grid =
[[0.30, -0.60, -0.57, 1.13, 0.78, 0.11, -1.69, 1.38, 1.71, -0.41],
 [-0.45, -6.32, 2.45, 2.85, 1.72, 1.39, 1.53, 0.33, 0.96, -1.82],
 [-0.44, -4.95, 1.21, 3.25, 1.59, 1.84, -0.57, 1.28, 3.07, -1.15],
 [-1.56, -1.62, 0.41, 1.17, -0.12, 1.92, -0.25, -0.58, 1.54, 0.25],
 [-0.25, 0.66, -0.32, -0.25, -0.24, 0.06, -0.30, -0.17, -0.02, 0.24],
 [1.50, -0.29, -0.91, 1.96, 0.89, 0.50, -2.61, 2.84, 4.35, 0.27],
 [-0.32, -6.09, 1.98, 3.02, 2.01, 1.13, 0.67, 0.87, 1.26, -2.04]]
Rows and columns are counted from 1.
(1, 1) = 0.30
(1, 7) = -1.69
(2, 6) = 1.39
(4, 5) = -0.12
(5, 6) = 0.06
(7, 1) = -0.32
(7, 10) = -2.04
(3, 9) = 3.07
(7, 7) = 0.67
(7, 3) = 1.98
(6, 10) = 0.27
(3, 5) = 1.59
(3, 7) = -0.57
(3, 3) = 1.21
(1, 2) = -0.60
(6, 5) = 0.89
(3, 6) = 1.84
(5, 1) = -0.25
(7, 2) = -6.09
(5, 4) = -0.25
(2, 8) = 0.33
(2, 1) = -0.45
(4, 9) = 1.54
(6, 4) = 1.96
(6, 1) = 1.50
(6, 3) = -0.91
(1, 9) = 1.71
(5, 8) = -0.17
(1, 10) = -0.41
(4, 4) = 1.17

A =
[[ -46.579  -46.093  -57.360  -52.911  -13.734  -49.252]
 [-136.348  -62.817   44.417 -159.109  -12.114  -30.697]
 [-127.394  238.488  137.391  199.848  -16.833   17.831]
 [ -22.956  -35.651  -74.956  -37.283  -13.580  -54.190]
 [ 224.437 -249.670 -170.988 -112.669  -10.935   10.277]
 [ -49.409  -52.474  -61.914  -54.807  -13.891  -50.964]
 [  28.872  -28.276   96.361  174.411  -18.802  130.452]
 [-115.296  220.399  136.933  182.328  -16.397   22.711]
 [-192.536  -58.508  -98.396 -260.249  -10.325 -169.919]
 [  39.953  125.948  126.383  -38.473   -7.855   28.487]
 [ -43.257  -37.253  -74.516  -68.068  -13.016  -67.588]]
Rows and columns are counted from 1.
row 1 col 1	-46.579
row 11 col 4	-68.068
row 8 col 4	182.328
row 4 col 5	-13.580
row 5 col 6	10.277
row 2 col 4	-159.109
row 5 col 4	-112.669
row 9 col 1	-192.536
row 5 col 1	224.437
row 9 col 4	-260.249
row 5 col 5	-10.935
row 9 col 2	-58.508
row 1 col 5	-13.734
row 3 col 2	238.488
row 8 col 1	-115.296
row 11 col 6	-67.588
row 8 col 3	136.933
row 1 col 6	-49.252
row 6 col 3	-61.914
row 2 col 6	-30.697
row 3 col 3	137.391
row 3 col 5	-16.833
row 8 col 2	220.399
row 4 col 2	-35.651
row 7 col 3	96.361
row 5 col 2	-249.670
row 8 col 5	-16.397
row 10 col 4	-38.473
row 10 col 1	39.953
row 7 col 4	174.411

M = [[0.078, 0.098, 0.083, -0.148], [0.096, -0.150, 0.020, 0.028], [-0.006, -0.115, -0.012, 0.034], [-0.033, 0.169, -0.013, -0.231], [-0.020, -0.060, -0.084, -0.201], [0.090, -0.020, 0.032, -0.171], [-0.077, -0.079, 0.005, 0.023], [-0.147, 0.069, -0.208, -0.010], [-0.014, -0.080, 0.013, 0.065], [-0.019, -0.146, -0.051, 0.058], [0.032, -0.009, 0.049, -0.131], [0.068, 0.041, 0.002, -0.190], [-0.025, -0.110, -0.016, 0.038], [-0.013, -0.118, 0.017, 0.104], [-0.053, -0.148, -0.025, -0.008]]
Indices start at 1.
(1, 1) => 0.078
(15, 1) => -0.053
(11, 1) => 0.032
(12, 1) => 0.068
(8, 2) => 0.069
(12, 3) => 0.002
(4, 4) => -0.231
(12, 4) => -0.190
(12, 2) => 0.041
(5, 3) => -0.084
(6, 1) => 0.090
(15, 4) => -0.008
(7, 2) => -0.079
(5, 2) => -0.060
(2, 4) => 0.028
(13, 1) => -0.025
(8, 4) => -0.010
(15, 2) => -0.148
(10, 3) => -0.051
(3, 3) => -0.012
(1, 3) => 0.083
(10, 2) => -0.146
(13, 2) => -0.110
(11, 4) => -0.131
(8, 1) => -0.147
(11, 2) => -0.009
(14, 1) => -0.013
(3, 2) => -0.115
(11, 3) => 0.049

W =
-2.09  -2.01  -0.16  -4.01   0.29  -2.85   5.04  -4.48  -1.53   1.70
 6.17   2.76  -0.19  -2.23   5.83  -5.48  -6.27  -6.00   4.84   0.17
 4.78   3.17  -1.96  -2.76   1.56  -5.41   0.02   5.60  -6.06  -4.84
 5.77  -4.37  -1.78   1.55  -3.24   0.93  -5.63  -3.78   0.74  -2.04
-3.29  -3.49  -2.76  -2.27  -4.46  -5.80   5.95  -0.11   4.14  -3.94
-4.05  -1.98  -4.93   6.42  -6.30  -0.81   1.41  -3.40   2.32   4.85
 3.38  -5.06   5.47   6.31   4.55  -2.97  -6.42   0.84  -2.79  -0.76
 0.11   6.52   3.32  -3.34   6.26   5.03  -2.69   3.56   4.03  -0.78
-3.21   3.21   4.77   1.79   3.41   5.64  -1.48  -4.39  -1.57  -3.83
-0.20  -3.00   0.74   3.48  -1.21  -6.39  -0.52   1.29  -2.43   0.09
-3.28   4.37  -5.93   3.06  -3.08   5.63  -3.50  -4.89   5.82  -3.82
Indices start at 1.
(1, 1): -2.09
(5, 5): -4.46
(6, 3): -4.93
(8, 4): -3.34
(8, 8): 3.56
(5, 8): -0.11
(6, 1): -4.05
(4, 3): -1.78
(4, 1): 5.77
(5, 1): -3.29
(7, 10): -0.76
(6, 4): 6.42
(1, 3): -0.16
(10, 9): -2.43
(3, 1): 4.78
(10, 3): 0.74
(4, 2): -4.37
(3, 5): 1.56
(10, 10): 0.09
(8, 7): -2.69
(6, 6): -0.81
(6, 5): -6.30
(11, 3): -5.93
(1, 2): -2.01
(3, 7): 0.02
(11, 1): -3.28
(9, 10): -3.83
(9, 3): 4.77
(2, 7): -6.27
(4, 5): -3.24
(5, 9): 4.14
(7, 4): 6.31
(7, 2): -5.06
(3, 9): -6.06
(10, 1): -0.20
(10, 5): -1.21
(8, 5): 6.26
